Here is a tiny trained network, its code and every weight. The questions are about switching its units off for an input and a class, where a switched-off unit gives its printed mean instead of its output.

import numpy as np


def w(rows, s, z=0):
    codes = np.array(rows[::2]) - 128.0
    scale = np.full(codes.shape[1], s)
    scale[-1] = z or s
    return codes * scale


def f(y):
    return np.maximum(y, 0)


def log_softmax(a):
    a = a - a.max(-1, keepdims=True)
    return a - np.log(np.exp(a).sum(-1, keepdims=True))


def net(x, mask):
    res = np.array(x, float).reshape(1, 4) / 4 @ E
    y = f(res @ A[0][:, :-1].T + A[0][:, -1])
    res = res + np.where(mask, y, B[0][:, -1]) @ B[0][:, :-1]
    return log_softmax(res[-1] @ U[:, :-1].T + U[:, -1])


A, B = {}, {}
E = w([
[128,129,128],'x0',
[249,35,122],'x1',
[197,243,123],'x2',
[131,125,255],'x3',
],0.008)
A[0] = w([
[159,147,254,91],'neuron 0',
[27,195,150,128],'neuron 1',
[65,62,139,62],'neuron 2',
[182,186,132,105],'neuron 3',
[42,186,162,116],'neuron 4',
[174,203,148,101],'neuron 5',
[31,174,113,103],'neuron 6',
[145,133,26,119],'neuron 7',
[106,44,135,143],'neuron 8',
[143,132,23,114],'neuron 9',
[125,125,51,99],'neuron 10',
[184,201,137,112],'neuron 11',
[132,145,28,101],'neuron 12',
[73,21,177,86],'neuron 13',
[107,140,45,88],'neuron 14',
[79,66,116,253],'neuron 15',
[211,211,112,91],'neuron 16',
[102,91,145,137],'neuron 17',
[89,61,129,114],'neuron 18',
[195,219,215,95],'neuron 19',
[237,58,149,130],'neuron 20',
[236,187,128,110],'neuron 21',
],0.0082,0.0051)
B[0] = w([
[85,31,195,215],'neuron 0',
[211,4,71,245],'neuron 1',
[53,155,82,176],'neuron 2',
[56,125,96,178],'neuron 3',
[193,27,79,227],'neuron 4',
[55,128,78,188],'neuron 5',
[218,1,77,215],'neuron 6',
[87,86,222,202],'neuron 7',
[71,177,83,204],'neuron 8',
[85,92,214,202],'neuron 9',
[84,81,220,175],'neuron 10',
[40,129,86,192],'neuron 11',
[83,67,207,193],'neuron 12',
[39,153,87,214],'neuron 13',
[105,62,203,178],'neuron 14',
[120,206,117,255],'neuron 15',
[38,124,95,199],'neuron 16',
[87,179,121,170],'neuron 17',
[75,172,100,185],'neuron 18',
[47,102,126,223],'neuron 19',
[186,11,41,233],'neuron 20',
[57,134,68,205],'neuron 21',
],0.0066,0.0061)
U = w([
[174,86,82,73],'0',
[75,162,97,65],'1',
[106,101,248,94],'2',
[138,140,133,238],'3',
[164,178,135,195],'4',
[212,224,188,16],'5',
[209,221,200,18],'6',
[208,212,202,9],'7',
],0.018,0.012)

Each question gives the input, the list of numbers given to net, and the class t.
The units are the neurons (one row each of A and B). Each row of codes is followed by its name. A weight is (code - 128) times the scale printed after its matrix; where a second scale follows, it is the last column's (A, B and U).
mask holds one flag per neuron, in row order. A switched-off neuron (its flag False) gives its mean, the last column of its row in B, instead of its output. The means were averaged over made-up inputs and are rounded, as every weight is.
A unit's drop is (log p(t) with every unit on - log p(t) with that unit switched off) / (log p(t) with every unit on - log p(t) with every unit switched off).
The circuit of an input: a set's keep is (log p(t) with only the set's units on - log p(t) with every unit switched off) / (log p(t) with every unit on - log p(t) with every unit switched off). Starting from the 12 units with the biggest drops (on a tie, the unit counted first), units are removed one at a time, each time the one whose removal leaves the highest keep (on an exact tie, the one counted first), for as long as the keep stays at least 0.8.
circuit, biggest first: the units of the circuit, biggest drop first
most important unit: the unit with the biggest drop
top k neurons: the k neurons with the biggest drops, biggest first
drop when u is switched off: that unit's drop, to one decimal
input [2,-7,7,-4], class 0: circuit, biggest first : (neuron 1; neuron 6)
input [2,-5,-8,3], class 1: most important unit : neuron 13
input [2,7,8,-6], class 1: circuit, biggest first : (neuron 21; neuron 16; neuron 1)
input [5,-8,-1,5], class 0: circuit, biggest first : (neuron 1; neuron 4)
input [7,-7,-7,-2], class 0: circuit, biggest first : (neuron 6; neuron 1)
input [-8,-8,-7,-8], class 0: top 2 neurons : (neuron 6; neuron 1)
input [-6,4,1,-4], class 3: top 4 neurons : (neuron 1; neuron 6; neuron 4; neuron 0)
input [7,1,-3,5], class 3: top 3 neurons : (neuron 7; neuron 9; neuron 12)
input [-8,7,-7,3], class 3: top 3 neurons : (neuron 1; neuron 6; neuron 4)
input [7,7,-8,8], class 1: top 2 neurons : (neuron 13; neuron 8)
input [0,0,-2,-3], class 4: top 2 neurons : (neuron 0; neuron 19)
input [6,-7,2,-1], class 0: drop when neuron 1 is switched off : 0.1
input [-8,6,-8,-1], class 1: drop when neuron 13 is switched off : 0.2
input [2,8,-8,7], class 0: circuit, biggest first : (neuron 20)
input [1,-3,5,-6], class 2: drop when neuron 7 is switched off : 0.2
